Here is a tiny trained network, its code and every weight. The questions are about switching its units off for an input and a target symbol, where a switched-off unit gives its printed mean instead of its output.

import numpy as np


def w(rows, s, z=0):
    codes = np.array(rows[::2]) - 128.0
    scale = np.full(codes.shape[1], s)
    scale[-1] = z or s
    return codes * scale


def norm(h):
    return h / np.sqrt((h * h).mean(-1, keepdims=True) + 1e-5)


def f(y):
    return y / 2 * (1 + np.tanh(0.7978845608 * (y + 0.044715 * y**3)))


def softmax(a):
    e = np.exp(a - a.max(-1, keepdims=True))
    return e / e.sum(-1, keepdims=True)


def log_softmax(a):
    a = a - a.max(-1, keepdims=True)
    return a - np.log(np.exp(a).sum(-1, keepdims=True))


def net(x, mask):
    ids = ['αβγδεζηλξπστφψω'.index(c) for c in x.split()]
    T = len(ids)
    res = E[ids] + P[:T]
    u = 0
    for l in range(2):
        q, k, v = (norm(res) @ M[l].T for M in (Q, K, V))
        z = softmax(np.where(np.tri(T) > 0, q @ k.T / 3**0.5, -1e9)) @ v
        res = res + np.where(mask[u], z, O[l][:, -1]) @ O[l][:, :-1]
        u += 1
        y = f(norm(res) @ A[l][:, :-1].T + A[l][:, -1])
        res = res + np.where(mask[u : u + 4], y, B[l][:, -1]) @ B[l][:, :-1]
        u += 4
    return log_softmax(norm(res)[-1] @ U[:, :-1].T + U[:, -1])


Q, K, V, O, A, B = {}, {}, {}, {}, {}, {}
E = w([
[176,134,63,127,145,68,69,137,92,92,151],'α',
[186,134,59,140,135,85,85,134,71,114,170],'β',
[132,179,27,104,171,105,164,74,195,154,120],'γ',
[53,128,70,169,152,71,89,147,118,134,213],'δ',
[161,160,24,73,253,154,150,119,176,167,147],'ε',
[68,86,93,149,143,77,134,125,120,148,236],'ζ',
[185,128,57,50,241,153,197,110,177,154,213],'η',
[177,185,34,151,83,216,140,57,132,62,136],'λ',
[96,53,112,147,100,100,113,143,88,115,225],'ξ',
[213,106,95,157,75,150,160,149,217,90,87],'π',
[95,220,203,207,140,163,181,80,81,38,129],'σ',
[168,68,95,167,135,145,74,182,109,158,71],'τ',
[186,22,177,162,147,98,106,97,134,172,106],'φ',
[81,131,225,101,205,109,115,154,107,44,76],'ψ',
[170,62,173,122,154,193,135,171,100,167,141],'ω',
],0.024)
P = w([
[141,147,137,176,125,82,250,145,79,106,100],'0',
[159,139,118,185,119,108,174,153,117,132,133],'1',
[129,121,93,186,127,112,131,132,131,126,145],'2',
[105,112,84,145,129,122,94,103,136,125,143],'3',
[112,113,93,112,124,131,70,92,126,122,143],'4',
[110,113,122,73,133,144,45,87,122,120,149],'5',
],0.026)
Q[0] = w([
[106,206,162,67,178,175,144,86,94,103,139],'0.h1',
[121,142,102,38,103,167,52,112,154,170,176],'0.h1',
[139,64,159,77,190,115,85,249,84,202,120],'0.h1',
],0.014)
K[0] = w([
[78,220,118,88,149,91,99,89,94,58,116],'0.h1',
[150,50,43,157,129,170,78,105,195,142,183],'0.h1',
[126,5,164,55,137,132,77,124,136,174,115],'0.h1',
],0.013)
V[0] = w([
[101,25,117,122,57,209,206,166,125,79,136],'0.h1',
[126,84,104,137,229,254,116,144,66,153,105],'0.h1',
[94,178,64,150,74,109,111,197,137,138,19],'0.h1',
],0.0095)
O[0] = w([
[98,83,73,127,135,240,151,182,91,90,200,195],'0.h1',
[193,169,144,160,239,161,108,146,167,135,193,253],'0.h1',
[96,180,196,138,228,124,138,116,7,109,96,116],'0.h1',
],0.013,0.0048)
A[0] = w([
[87,170,124,62,157,63,201,192,116,229,160,51],'0.n1',
[69,9,176,57,213,156,106,62,191,123,49,2],'0.n2',
[124,146,207,138,91,133,101,153,129,26,36,134],'0.n3',
[162,186,94,112,148,170,231,114,254,94,115,156],'0.n4',
],0.0087,0.0095)
B[0] = w([
[34,82,145,207,76,166,142,215,93,62,139,132],'0.n1',
[62,136,118,148,196,183,59,246,203,193,19,128],'0.n2',
[174,79,63,137,165,211,170,209,255,52,161,163],'0.n3',
[96,184,41,90,97,89,198,51,199,179,25,253],'0.n4',
],0.0098,0.0065)
Q[1] = w([
[100,205,130,101,59,93,200,174,119,100,137],'1.h1',
[155,180,141,10,124,147,160,70,119,202,125],'1.h1',
[129,167,119,107,65,92,52,69,93,102,178],'1.h1',
],0.011)
K[1] = w([
[132,167,68,185,67,11,240,129,63,145,144],'1.h1',
[113,186,11,69,152,16,185,158,77,217,166],'1.h1',
[34,133,181,212,83,255,10,40,188,171,82],'1.h1',
],0.0077)
V[1] = w([
[28,132,173,77,204,68,142,210,236,60,150],'1.h1',
[165,32,121,57,174,117,2,165,97,167,108],'1.h1',
[81,251,90,85,111,120,69,160,75,102,236],'1.h1',
],0.0085)
O[1] = w([
[154,201,41,143,58,149,93,50,41,176,122,99],'1.h1',
[82,100,107,223,121,119,247,178,71,67,94,2],'1.h1',
[126,209,141,47,106,138,192,232,94,164,179,60],'1.h1',
],0.012,0.0047)
A[1] = w([
[124,62,127,81,121,112,43,146,86,150,163,83],'1.n1',
[135,225,59,170,98,145,230,101,238,102,95,159],'1.n2',
[101,89,130,131,113,248,84,138,128,96,192,42],'1.n3',
[85,161,159,78,109,83,87,139,85,146,109,3],'1.n4',
],0.016,0.0066)
B[1] = w([
[40,141,188,176,76,158,198,128,120,107,135,152],'1.n1',
[158,180,102,167,125,178,247,145,219,107,215,249],'1.n2',
[249,140,85,61,189,127,64,138,133,120,39,175],'1.n3',
[223,103,106,143,153,183,101,179,203,172,32,136],'1.n4',
],0.016,0.019)
U = w([
[169,167,80,71,137,51,122,63,112,78,30,129],'α',
[184,106,211,86,111,28,170,196,149,120,138,85],'β',
[135,171,208,153,78,112,111,105,136,106,76,170],'γ',
[134,167,123,162,43,122,128,197,109,199,59,158],'δ',
[187,194,136,181,75,38,52,167,115,170,191,47],'ε',
[69,103,132,145,28,97,194,137,53,172,161,198],'ζ',
[125,184,119,160,81,125,223,110,174,76,159,134],'η',
[83,104,242,88,127,128,90,201,197,144,196,79],'λ',
[136,79,64,67,50,139,104,205,93,98,164,118],'ξ',
[43,143,139,67,109,207,165,85,91,75,31,190],'π',
[138,122,186,79,79,171,34,91,115,194,161,254],'σ',
[110,120,158,141,217,168,160,136,44,122,171,131],'τ',
[109,15,135,166,108,116,92,101,161,103,138,152],'φ',
[172,111,66,181,62,145,120,17,10,231,143,146],'ψ',
[213,124,38,76,225,141,53,63,183,178,101,10],'ω',
],0.012,0.0057)

Each question gives the input, a string of symbols that net reads in full, and the target symbol t.
The units are the heads (3 rows each of Q, K, V and O) and the neurons (one row each of A and B). Each row of codes is followed by its name. A weight is (code - 128) times the scale printed after its matrix; where a second scale follows, it is the last column's (O, A, B and U).
mask holds one flag per unit, layer by layer, with each layer's heads first. A switched-off unit (its flag False) gives its mean, the last column of its rows in O or B, instead of its output. The means were averaged over made-up inputs and are rounded, as every weight is.
A unit's drop is (log p(t) with every unit on - log p(t) with that unit switched off) / (log p(t) with every unit on - log p(t) with every unit switched off).
The circuit of an input: a set's keep is (log p(t) with only the set's units on - log p(t) with every unit switched off) / (log p(t) with every unit on - log p(t) with every unit switched off). Starting from all 10 units, units are removed one at a time, each time the one whose removal leaves the highest keep (on an exact tie, the one counted first), for as long as the keep stays at least 0.8.
circuit, biggest first: the units of the circuit, biggest drop first
most important unit: the unit with the biggest drop
k most important neurons: the k neurons with the biggest drops, biggest first
k most important neurons of layer l: the k neurons of layer l with the biggest drops, biggest first
input ω λ λ ξ λ α, target ξ: 2 most important neurons of layer 1 : 1.n3; 1.n2
input τ τ π η ξ, target π: circuit, biggest first : 1.n1; 1.n2
input τ π σ φ π, target ω: 2 most important neurons : 1.n3; 0.n3
input α ψ ψ δ ζ ξ, target ξ: circuit, biggest first : 1.n2; 1.h1
input ω σ α δ, target σ: circuit, biggest first : 1.h1; 1.n2; 1.n1
input β α φ η τ, target φ: circuit, biggest first : 1.n2; 1.h1
input φ λ α, target φ: most important unit : 0.n4
input δ σ β, target σ: circuit, biggest first : 1.h1; 1.n2; 1.n1
input τ π λ α, target π: circuit, biggest first : 1.n1; 0.h1; 1.n2
input φ ε ω ξ ε ξ, target ξ: circuit, biggest first : 1.h1; 1.n2
input λ τ ξ ε φ τ, target φ: circuit, biggest first : 1.h1; 1.n2; 0.h1; 0.n4
input η π ω ζ δ, target ω: 2 most important neurons : 1.n3; 1.n2
input ζ σ ω δ, target ω: circuit, biggest first : 0.h1; 1.n3
input ε ε ξ δ, target ξ: 2 most important neurons : 0.n4; 1.n2
input ω γ α π π, target ω: circuit, biggest first : 0.h1; 1.n3; 0.n4
input α π ξ ζ, target π: most important unit : 1.n1
input λ δ δ, target λ: 2 most important neurons : 1.n1; 1.n2
input α γ β π τ ξ, target τ: circuit, biggest first : 0.h1; 1.h1; 1.n2
input β ε ζ, target ζ: 3 most important neurons : 1.n2; 0.n4; 1.n1
input π π δ α β β, target β: 3 most important neurons : 0.n4; 1.n2; 1.n3
input ψ ζ η τ α, target τ: 2 most important neurons of layer 1 : 1.n2; 1.n3
input π η ω π ζ, target ω: 2 most important neurons : 1.n3; 1.n2
